Below are the code and all the weights of a small trained network. Each question names an input and a class and asks about switching units off, where a switched-off unit gives its printed mean instead of its output.

import numpy as np


def w(rows, s, z=0):
    codes = np.array(rows[::2]) - 128.0
    scale = np.full(codes.shape[1], s)
    scale[-1] = z or s
    return codes * scale


def norm(h):
    return h / np.sqrt((h * h).mean(-1, keepdims=True) + 1e-5)


def f(y):
    return y / 2 * (1 + np.tanh(0.7978845608 * (y + 0.044715 * y**3)))


def log_softmax(a):
    a = a - a.max(-1, keepdims=True)
    return a - np.log(np.exp(a).sum(-1, keepdims=True))


def net(x, mask):
    res = np.array(x, float).reshape(1, 4) / 4 @ E
    u = 0
    for l in range(4):
        y = f(norm(res) @ A[l][:, :-1].T + A[l][:, -1])
        res = res + np.where(mask[u : u + 15], y, B[l][:, -1]) @ B[l][:, :-1]
        u += 15
    return log_softmax(norm(res)[-1] @ U[:, :-1].T + U[:, -1])


A, B = {}, {}
E = w([
[219,121,125,48,113,197,172,69,157,252],'x0',
[185,148,38,179,193,197,159,182,185,109],'x1',
[209,30,149,125,103,153,48,141,10,90],'x2',
[186,177,107,177,1,165,209,161,182,121],'x3',
],0.0048)
A[0] = w([
[116,138,96,100,158,95,169,120,94,130,8],'L0N0',
[75,179,179,149,207,133,180,98,162,160,115],'L0N1',
[132,152,153,154,111,49,96,70,86,203,101],'L0N2',
[130,128,150,72,253,118,147,65,143,88,97],'L0N3',
[95,161,116,130,88,158,153,41,100,171,89],'L0N4',
[177,157,172,173,164,148,131,52,114,194,133],'L0N5',
[124,77,243,135,123,74,152,62,171,145,87],'L0N6',
[173,129,117,124,190,195,49,191,119,151,148],'L0N7',
[182,154,177,169,88,146,130,109,200,95,140],'L0N8',
[40,72,104,102,164,104,82,145,181,50,92],'L0N9',
[141,121,150,117,156,101,81,155,165,101,169],'L0N10',
[89,118,121,48,194,174,135,105,112,86,20],'L0N11',
[169,100,110,44,88,121,144,154,143,187,97],'L0N12',
[119,124,160,118,67,130,192,175,194,86,149],'L0N13',
[136,121,59,244,160,81,144,119,102,219,33],'L0N14',
],0.0051,0.0015)
B[0] = w([
[154,90,184,144,137,129,157,149,159,189,109],'L0N0',
[186,29,149,199,119,218,71,103,151,120,240],'L0N1',
[160,197,134,136,156,137,198,135,142,72,205],'L0N2',
[209,154,110,84,80,119,69,130,133,154,224],'L0N3',
[114,158,126,51,103,131,112,156,90,160,185],'L0N4',
[85,149,54,124,149,121,152,104,100,73,185],'L0N5',
[107,135,147,95,124,68,196,141,96,56,215],'L0N6',
[144,151,183,84,114,186,140,85,141,92,213],'L0N7',
[253,101,121,134,90,114,56,115,119,114,179],'L0N8',
[166,148,64,123,89,108,115,117,119,97,253],'L0N9',
[124,170,154,111,65,192,140,161,110,149,166],'L0N10',
[163,185,92,149,166,47,171,139,187,184,155],'L0N11',
[67,140,92,104,164,111,152,102,67,115,208],'L0N12',
[147,116,146,126,158,115,45,131,94,145,207],'L0N13',
[121,138,211,61,161,180,126,162,181,124,118],'L0N14',
],0.0047,0.0024)
A[1] = w([
[109,253,79,174,111,94,155,55,149,182,249],'L1N0',
[43,79,119,198,131,129,169,115,208,191,82],'L1N1',
[200,184,103,139,31,119,126,141,121,88,120],'L1N2',
[137,37,178,142,114,211,108,120,66,100,29],'L1N3',
[119,138,92,188,13,137,207,140,92,155,145],'L1N4',
[115,158,148,166,223,223,146,143,100,106,10],'L1N5',
[120,155,91,97,78,61,227,108,83,86,51],'L1N6',
[188,70,213,132,207,82,22,66,138,150,80],'L1N7',
[144,88,150,160,133,136,108,114,95,150,216],'L1N8',
[131,142,199,147,116,164,65,112,118,91,254],'L1N9',
[49,67,97,55,211,119,72,65,145,86,184],'L1N10',
[214,144,98,118,159,132,40,55,161,163,219],'L1N11',
[147,139,114,141,90,178,92,118,122,91,234],'L1N12',
[54,164,132,128,146,76,94,152,234,186,204],'L1N13',
[94,171,138,97,95,107,140,102,203,137,171],'L1N14',
],0.0053,0.00089)
B[1] = w([
[137,75,165,150,119,135,40,109,61,135,234],'L1N0',
[101,80,172,65,54,211,86,150,152,136,149],'L1N1',
[106,161,134,159,87,78,68,85,115,148,231],'L1N2',
[126,79,190,113,118,202,91,124,192,126,199],'L1N3',
[158,136,132,99,128,31,59,160,178,185,202],'L1N4',
[128,158,162,107,82,80,181,121,175,66,149],'L1N5',
[105,136,187,176,173,135,133,97,185,112,206],'L1N6',
[155,107,148,195,106,115,96,94,173,201,220],'L1N7',
[98,152,69,152,94,160,171,132,189,186,153],'L1N8',
[94,136,67,80,121,198,254,91,172,178,203],'L1N9',
[161,147,134,155,27,77,79,156,212,159,253],'L1N10',
[95,141,159,209,120,60,127,132,79,99,250],'L1N11',
[67,120,150,167,157,105,136,104,173,199,199],'L1N12',
[139,69,161,114,74,202,135,172,104,147,204],'L1N13',
[132,32,90,69,126,180,116,101,106,85,190],'L1N14',
],0.0047,0.003)
A[2] = w([
[71,114,179,107,112,154,111,107,88,143,95],'L2N0',
[81,126,80,125,100,107,137,181,134,81,121],'L2N1',
[133,212,132,130,21,170,161,95,101,86,84],'L2N2',
[210,175,102,132,159,114,110,132,152,88,114],'L2N3',
[156,146,137,183,124,116,102,181,133,124,198],'L2N4',
[153,119,137,131,118,146,143,61,137,196,247],'L2N5',
[154,162,71,69,169,103,195,54,119,135,109],'L2N6',
[148,180,162,95,147,89,38,136,142,120,152],'L2N7',
[152,90,167,98,254,58,122,126,183,118,173],'L2N8',
[204,177,112,126,162,177,65,190,158,126,207],'L2N9',
[185,127,117,153,191,164,212,180,149,110,111],'L2N10',
[155,144,164,97,95,212,128,105,124,170,223],'L2N11',
[61,195,135,170,151,117,127,114,119,84,150],'L2N12',
[140,149,82,101,176,152,189,151,71,196,178],'L2N13',
[120,117,155,146,118,154,95,120,124,95,146],'L2N14',
],0.0064,0.0013)
B[2] = w([
[198,157,140,80,179,200,139,129,177,45,192],'L2N0',
[166,160,99,5,136,146,57,168,68,161,155],'L2N1',
[189,144,158,159,239,97,129,165,168,162,174],'L2N2',
[102,109,168,144,115,87,173,88,124,155,158],'L2N3',
[143,112,113,76,143,111,116,81,128,177,192],'L2N4',
[101,156,69,174,150,106,114,173,82,93,254],'L2N5',
[57,149,26,143,136,165,60,186,106,118,165],'L2N6',
[208,101,132,186,191,157,146,140,204,194,208],'L2N7',
[167,151,171,183,49,95,125,118,157,132,152],'L2N8',
[126,148,254,53,81,103,105,120,84,142,201],'L2N9',
[83,149,150,32,126,79,195,29,95,35,149],'L2N10',
[68,97,141,174,163,149,105,226,120,51,238],'L2N11',
[74,151,55,103,138,207,146,123,77,139,166],'L2N12',
[141,120,115,24,113,73,31,124,96,103,137],'L2N13',
[70,133,92,133,174,190,158,128,76,130,174],'L2N14',
],0.0045,0.0043)
A[3] = w([
[160,147,137,151,84,88,97,103,169,114,123],'L3N0',
[86,125,123,107,128,33,80,128,151,82,106],'L3N1',
[161,184,170,76,149,83,187,79,139,47,77],'L3N2',
[137,132,130,213,136,194,183,119,72,111,239],'L3N3',
[101,140,73,136,106,109,52,168,88,93,22],'L3N4',
[141,238,64,170,119,146,98,104,53,107,125],'L3N5',
[121,175,208,89,137,98,172,140,119,115,98],'L3N6',
[119,97,111,116,130,36,100,174,187,106,159],'L3N7',
[109,107,162,200,108,154,144,92,50,154,161],'L3N8',
[79,227,60,180,140,173,82,86,178,94,249],'L3N9',
[146,139,196,134,149,102,170,6,105,76,204],'L3N10',
[120,98,137,152,132,211,120,138,177,70,126],'L3N11',
[172,87,159,122,156,254,103,78,116,150,96],'L3N12',
[62,103,89,80,85,161,215,140,61,77,252],'L3N13',
[102,23,135,128,95,159,91,143,116,87,84],'L3N14',
],0.0057,0.0011)
B[3] = w([
[163,103,163,129,174,83,157,59,118,124,225],'L3N0',
[187,136,99,122,84,177,133,145,136,138,219],'L3N1',
[95,183,144,71,107,90,132,101,171,78,192],'L3N2',
[62,31,185,135,149,179,109,74,218,185,156],'L3N3',
[167,156,128,68,171,107,133,143,68,117,249],'L3N4',
[66,117,84,113,144,157,94,166,131,148,227],'L3N5',
[145,123,127,26,84,171,139,54,124,93,165],'L3N6',
[223,167,184,119,128,149,156,203,147,167,192],'L3N7',
[72,150,108,49,201,168,216,117,200,149,169],'L3N8',
[117,63,120,132,170,128,185,62,69,147,237],'L3N9',
[51,222,58,107,114,132,163,72,191,112,220],'L3N10',
[49,44,126,168,118,176,124,79,145,126,230],'L3N11',
[146,144,136,127,17,136,149,218,120,109,225],'L3N12',
[255,140,125,148,109,52,132,183,166,237,209],'L3N13',
[146,145,122,125,100,157,166,172,170,138,254],'L3N14',
],0.0051,0.0029)
U = w([
[238,138,176,205,118,58,71,127,155,191,145],'0',
[97,54,171,138,69,253,127,189,165,95,139],'1',
[137,151,40,69,168,136,91,208,5,119,135],'2',
[107,202,146,59,101,119,181,54,170,45,139],'3',
[67,103,80,189,194,133,176,81,145,145,131],'4',
[115,107,96,195,137,54,228,186,110,36,15],'5',
[130,98,96,199,137,61,241,172,93,23,3],'6',
],0.011)

Each question gives the input, the list of numbers given to net, and the class t.
The units are the neurons (one row each of A and B). Each row of codes is followed by its name. A weight is (code - 128) times the scale printed after its matrix; where a second scale follows, it is the last column's (A, B and U).
mask holds one flag per neuron, layer by layer. A switched-off neuron (its flag False) gives its mean, the last column of its row in B, instead of its output. The means were averaged over made-up inputs and are rounded, as every weight is.
A unit's drop is (log p(t) with every unit on - log p(t) with that unit switched off) / (log p(t) with every unit on - log p(t) with every unit switched off).
The circuit of an input: a set's keep is (log p(t) with only the set's units on - log p(t) with every unit switched off) / (log p(t) with every unit on - log p(t) with every unit switched off). Starting from the 12 units with the biggest drops (on a tie, the unit counted first), units are removed one at a time, each time the one whose removal leaves the highest keep (on an exact tie, the one counted first), for as long as the keep stays at least 0.8.
circuit, biggest first: the units of the circuit, biggest drop first
unit that matters most: the unit with the biggest drop
top k neurons: the k neurons with the biggest drops, biggest first
top k neurons in layer l: the k neurons of layer l with the biggest drops, biggest first
drop of u: that unit's drop, to one decimal
input [-7,2,3,-8], class 0: circuit, biggest first => (L1N10 L1N7)
input [1,-7,2,6], class 3: circuit, biggest first => (L1N10 L3N10 L0N1)
input [-6,-5,-6,-3], class 1: top neuron in layer 2 => (L2N5)
input [-3,-2,0,-1], class 4: top 2 neurons in layer 2 => (L2N12 L2N7)
input [-6,3,2,-6], class 0: circuit, biggest first => (L1N10 L2N7)
input [-8,-7,8,3], class 1: top 4 neurons => (L1N3 L2N5 L0N5 L0N11)
input [3,8,-6,5], class 3: circuit, biggest first => (L2N10 L2N9)
input [5,5,2,-5], class 0: circuit, biggest first => (L2N8 L1N11)
input [-8,-4,4,7], class 2: top 2 neurons => (L1N10 L2N1)
input [-8,-6,8,3], class 1: top 3 neurons in layer 0 => (L0N5 L0N11 L0N12)
input [-1,-5,1,-4], class 3: circuit, biggest first => (L0N2 L3N10)
input [8,-7,0,-7], class 2: circuit, biggest first => (L2N6 L2N5 L0N5)
input [-2,2,5,6], class 0: circuit, biggest first => (L1N2 L1N4)
input [4,-2,-5,-5], class 0: unit that matters most => L0N3
input [-6,7,3,-7], class 0: top 2 neurons => (L1N10 L0N2)
input [-5,-7,6,3], class 3: top 3 neurons => (L0N1 L2N11 L1N13)
input [-7,-4,1,-7], class 0: top 3 neurons => (L1N10 L2N7 L1N7)
input [-3,-8,7,5], class 3: top 2 neurons => (L0N1 L1N13)
input [6,1,8,-6], class 1: top 3 neurons => (L1N3 L0N7 L1N4)
input [-4,6,-8,-1], class 1: unit that matters most => L1N1
input [-4,1,-5,-4], class 1: top 3 neurons in layer 1 => (L1N13 L1N4 L1N1)
input [7,-3,2,5], class 2: top 2 neurons => (L0N12 L1N10)
input [-2,0,3,3], class 4: top 3 neurons => (L1N9 L1N10 L1N2)
input [8,0,6,-1], class 2: top 2 neurons in layer 2 => (L2N13 L2N5)
input [-6,2,1,1], class 2: drop of L2N1 => 0.5
input [2,7,-3,-5], class 3: drop of L2N10 => 0.1
input [-8,-2,0,-1], class 2: top neuron => (L2N1)
